Below is a small trained network, with its code and all its weights. Each question gives an input and a target symbol and asks what happens when units are switched off, that is, made to give their printed mean instead of their output.

import numpy as np


def w(rows, s, z=0):
    codes = np.array(rows[::2]) - 128.0
    scale = np.full(codes.shape[1], s)
    scale[-1] = z or s
    return codes * scale


def norm(h):
    return h / np.sqrt((h * h).mean(-1, keepdims=True) + 1e-5)


def f(y):
    return np.maximum(y, 0)


def softmax(a):
    e = np.exp(a - a.max(-1, keepdims=True))
    return e / e.sum(-1, keepdims=True)


def log_softmax(a):
    a = a - a.max(-1, keepdims=True)
    return a - np.log(np.exp(a).sum(-1, keepdims=True))


def net(x, mask):
    ids = ['ΛΨΩαβγεζθμξστ'.index(c) for c in x.split()]
    T = len(ids)
    res = E[ids] + P[:T]
    u = 0
    for l in range(3):
        r = norm(res)
        for j in range(2):
            rows = slice(2 * j, 2 * j + 2)
            q, k, v = (r @ M[l][rows].T for M in (Q, K, V))
            z = softmax(np.where(np.tri(T) > 0, q @ k.T / 2**0.5, -1e9)) @ v
            o = O[l][rows]
            res = res + np.where(mask[u + j], z, o[:, -1]) @ o[:, :-1]
        u += 2
        y = f(norm(res) @ A[l][:, :-1].T + A[l][:, -1])
        res = res + np.where(mask[u : u + 4], y, B[l][:, -1]) @ B[l][:, :-1]
        u += 4
    return log_softmax(norm(res)[-1] @ U[:, :-1].T + U[:, -1])


Q, K, V, O, A, B = {}, {}, {}, {}, {}, {}
E = w([
[103,61,112,137,97,158,153,148,65,82],'Λ',
[212,136,143,147,92,178,35,154,146,144],'Ψ',
[167,23,182,138,71,178,90,87,166,44],'Ω',
[139,137,58,139,130,133,114,192,88,121],'α',
[168,120,156,147,132,81,152,103,158,121],'β',
[81,119,92,112,164,102,91,125,163,71],'γ',
[49,170,95,158,167,165,124,118,49,69],'ε',
[76,119,139,231,98,147,220,106,99,99],'ζ',
[181,110,126,250,174,135,141,222,169,104],'θ',
[125,142,226,125,116,90,134,196,102,116],'μ',
[114,182,115,80,56,95,169,157,208,101],'ξ',
[244,67,170,61,196,172,198,67,18,69],'σ',
[101,177,182,84,207,176,164,205,224,144],'τ',
],0.018)
P = w([
[123,55,59,83,90,170,101,154,86,103],'0',
[18,38,173,195,70,96,24,190,195,37],'1',
[33,66,213,217,81,97,79,121,183,32],'2',
[6,120,152,185,120,100,122,116,132,2],'3',
[61,137,167,216,114,73,115,126,189,54],'4',
[101,175,171,201,68,95,154,131,127,82],'5',
[100,204,168,192,76,95,183,154,116,65],'6',
[133,250,154,223,108,88,200,167,132,64],'7',
],0.0092)
Q[0] = w([
[149,136,109,97,127,116,201,112,149,162],'L0H1',
[125,135,181,191,115,126,163,186,130,59],'L0H1',
[98,136,108,248,127,141,160,144,113,88],'L0H2',
[76,168,193,194,34,91,90,195,124,60],'L0H2',
],0.011)
K[0] = w([
[93,92,124,108,119,152,84,153,95,112],'L0H1',
[188,145,128,84,124,133,192,165,155,121],'L0H1',
[139,229,183,131,105,127,125,133,111,164],'L0H2',
[111,248,140,156,123,142,170,177,171,100],'L0H2',
],0.012)
V[0] = w([
[153,102,61,103,64,69,125,11,119,138],'L0H1',
[80,188,113,43,75,129,125,164,223,124],'L0H1',
[135,128,42,150,113,224,166,100,182,157],'L0H2',
[127,132,107,135,236,213,97,108,101,153],'L0H2',
],0.011)
O[0] = w([
[119,42,79,110,59,38,114,61,35,215,54],'L0H1',
[63,154,166,66,23,143,198,109,199,100,138],'L0H1',
[82,66,118,113,146,127,223,46,166,244,8],'L0H2',
[80,145,55,72,213,174,177,93,134,122,33],'L0H2',
],0.011,0.017)
A[0] = w([
[247,171,189,165,140,118,14,92,170,113,72],'L0N1',
[20,121,186,255,182,99,76,154,130,194,3],'L0N2',
[69,152,61,224,142,156,179,95,92,76,56],'L0N3',
[164,168,60,117,182,78,232,149,181,174,36],'L0N4',
],0.0079,0.0042)
B[0] = w([
[70,124,71,136,179,106,156,169,83,74,249],'L0N1',
[138,159,200,136,164,56,251,192,143,87,140],'L0N2',
[47,230,99,197,98,122,96,93,139,93,146],'L0N3',
[122,60,148,199,142,94,125,184,154,185,130],'L0N4',
],0.013,0.012)
Q[1] = w([
[135,82,88,96,110,76,79,108,162,106],'L1H1',
[122,139,77,55,112,152,122,99,59,176],'L1H1',
[113,173,180,205,141,60,150,132,100,12],'L1H2',
[132,57,130,166,74,158,132,171,183,48],'L1H2',
],0.011)
K[1] = w([
[114,136,162,160,189,95,122,120,123,67],'L1H1',
[148,154,201,157,111,122,19,133,214,101],'L1H1',
[231,101,109,127,160,200,227,110,86,199],'L1H2',
[88,106,56,128,172,170,204,112,1,181],'L1H2',
],0.0084)
V[1] = w([
[75,129,90,53,64,28,31,224,241,135],'L1H1',
[234,151,246,129,83,121,143,47,99,7],'L1H1',
[96,138,135,254,81,35,96,206,195,212],'L1H2',
[220,106,131,46,122,204,97,176,150,173],'L1H2',
],0.0098)
O[1] = w([
[162,66,75,125,79,65,131,177,227,78,212],'L1H1',
[72,142,206,159,159,88,96,147,100,111,146],'L1H1',
[146,57,105,166,37,250,184,196,114,128,41],'L1H2',
[236,169,156,103,132,150,55,92,186,192,3],'L1H2',
],0.014,0.0035)
A[1] = w([
[145,94,174,194,178,210,133,173,91,193,97],'L1N1',
[211,120,113,155,63,79,38,98,208,192,5],'L1N2',
[138,109,139,31,134,155,204,134,106,249,205],'L1N3',
[125,53,80,111,65,138,186,141,115,2,222],'L1N4',
],0.0093,0.003)
B[1] = w([
[188,112,130,156,187,24,100,43,213,144,134],'L1N1',
[54,126,118,228,124,76,109,46,198,115,135],'L1N2',
[172,201,246,122,85,188,143,177,172,62,132],'L1N3',
[113,179,88,145,201,74,178,182,139,137,249],'L1N4',
],0.012,0.013)
Q[2] = w([
[35,161,210,107,102,123,203,220,120,108],'L2H1',
[96,200,179,159,230,89,118,147,79,81],'L2H1',
[204,169,125,130,183,153,97,71,62,175],'L2H2',
[48,85,2,207,121,139,116,73,200,134],'L2H2',
],0.0088)
K[2] = w([
[115,108,61,138,168,157,134,55,80,211],'L2H1',
[182,74,130,228,13,180,137,97,146,212],'L2H1',
[101,66,35,107,51,133,79,152,144,117],'L2H2',
[36,230,255,185,168,67,115,189,73,58],'L2H2',
],0.0079)
V[2] = w([
[215,56,116,159,190,174,148,7,129,127],'L2H1',
[55,56,97,163,184,47,71,49,197,23],'L2H1',
[40,219,87,185,106,165,45,60,14,86],'L2H2',
[136,225,1,95,193,123,163,125,146,158],'L2H2',
],0.0094)
O[2] = w([
[97,33,157,144,128,155,75,104,199,191,2],'L2H1',
[26,109,66,83,198,118,134,206,142,187,252],'L2H1',
[4,130,61,131,57,158,101,90,101,79,206],'L2H2',
[145,134,34,140,170,121,154,25,181,118,132],'L2H2',
],0.014,0.0083)
A[2] = w([
[189,133,121,154,136,141,60,94,195,173,2],'L2N1',
[94,150,196,131,108,201,56,66,44,133,97],'L2N2',
[213,149,182,37,78,114,88,139,142,108,153],'L2N3',
[84,109,187,186,110,247,166,116,81,128,38],'L2N4',
],0.013,0.0035)
B[2] = w([
[109,174,87,189,62,147,81,146,65,98,149],'L2N1',
[140,84,178,90,165,56,148,115,177,5,254],'L2N2',
[53,219,172,155,136,151,160,132,156,161,242],'L2N3',
[151,94,158,147,157,60,170,119,179,128,169],'L2N4',
],0.016,0.0033)
U = w([
[153,80,141,109,116,117,104,78,162,69,61],'Λ',
[172,189,103,119,94,149,53,98,122,196,209],'Ψ',
[75,100,130,90,141,172,67,176,134,200,110],'Ω',
[220,126,71,108,93,189,145,113,108,126,196],'α',
[167,95,87,135,91,94,106,139,51,195,179],'β',
[167,114,36,42,163,31,113,157,176,123,5],'γ',
[68,167,38,77,100,168,128,93,83,135,147],'ε',
[118,123,153,224,172,128,206,96,87,148,34],'ζ',
[134,121,111,227,205,158,140,147,155,172,3],'θ',
[162,185,115,98,103,155,54,188,88,31,71],'μ',
[122,165,148,61,1,52,163,100,130,165,153],'ξ',
[198,151,143,69,191,78,123,61,29,154,228],'σ',
[138,177,174,35,179,198,186,113,161,146,129],'τ',
],0.008,0.005)

Each question gives the input, a string of symbols that net reads in full, and the target symbol t.
The units are the heads (2 rows each of Q, K, V and O) and the neurons (one row each of A and B). Each row of codes is followed by its name. A weight is (code - 128) times the scale printed after its matrix; where a second scale follows, it is the last column's (O, A, B and U).
mask holds one flag per unit, layer by layer, with each layer's heads first. A switched-off unit (its flag False) gives its mean, the last column of its rows in O or B, instead of its output. The means were averaged over made-up inputs and are rounded, as every weight is.
A unit's drop is (log p(t) with every unit on - log p(t) with that unit switched off) / (log p(t) with every unit on - log p(t) with every unit switched off).
The circuit of an input: a set's keep is (log p(t) with only the set's units on - log p(t) with every unit switched off) / (log p(t) with every unit on - log p(t) with every unit switched off). Starting from the 12 units with the biggest drops (on a tie, the unit counted first), units are removed one at a time, each time the one whose removal leaves the highest keep (on an exact tie, the one counted first), for as long as the keep stays at least 0.8.
units of the circuit, in order: the units of the circuit, biggest drop first
unit that matters most: the unit with the biggest drop
k most important neurons: the k neurons with the biggest drops, biggest first
k most important neurons of layer l: the k neurons of layer l with the biggest drops, biggest first
heads that matter: for each layer, one digit per head in row order, 1 if its drop is at least 0.15 and else 0, layers parted by /
drop of u: that unit's drop, to one decimal
input τ α σ Ω ζ, target τ: units of the circuit, in order	[L0H1 L0H2]
input ξ Λ Ψ γ α, target ξ: units of the circuit, in order	[L0H1]
input μ ξ ε, target ξ: heads that matter	11 / 00 / 00
input σ γ μ σ γ, target σ: heads that matter	01 / 11 / 00
input ε ζ ζ σ ξ, target ε: units of the circuit, in order	[L2H2 L1H1 L0H2]
input σ ε ε Λ Λ, target σ: units of the circuit, in order	[L1H2 L0H2]
input ζ σ μ γ ζ ε, target ζ: 4 most important neurons	[L0N1 L2N4 L0N2 L1N1]
input Ω Ψ ε, target ε: units of the circuit, in order	[L0H2 L2H2]
input Ω γ α γ, target Ω: units of the circuit, in order	[L2H1 L0H2 L0N1 L0H1]
input γ ε Ψ Ω ε μ γ Ψ, target γ: heads that matter	11 / 10 / 00
input α μ μ γ, target α: 2 most important neurons	[L0N4 L0N1]
input β Λ ε ε γ, target ε: units of the circuit, in order	[L0H2 L2H2 L0H1]
input ε ζ ξ Ψ, target ε: heads that matter	01 / 11 / 01
input Ω μ μ ζ μ α, target Ω: heads that matter	11 / 01 / 10
input γ Λ α, target γ: units of the circuit, in order	[L0H2 L1H1 L0H1 L2H2]
input μ ε Ω β ε τ, target τ: heads that matter	11 / 00 / 00
input ε μ Ψ ε ζ ξ, target ε: units of the circuit, in order	[L2H2 L0H2 L1H1]
input γ Ψ ε α, target γ: most important neuron of layer 0	[L0N1]
input τ ε Ψ ξ, target τ: heads that matter	11 / 00 / 01
input Ψ μ μ μ, target Ψ: most important neuron	[L0N1]
input ε γ μ μ α ε α, target ε: heads that matter	01 / 10 / 01
input Λ μ ε γ μ β μ ξ, target Λ: heads that matter	11 / 10 / 11
input ε ε μ μ, target ε: drop of L1H1	0.4
input ε μ μ Ψ μ, target ε: drop of L0N1	0.1
input Ω μ α Ω γ, target Ω: drop of L0H2	0.8
input ε μ ε α ξ μ, target ξ: drop of L0H1	0.8
input Ω γ Ω μ ξ γ μ, target Ω: 2 most important neurons	[L0N1 L1N2]
input ε β σ, target ε: unit that matters most	L2H2
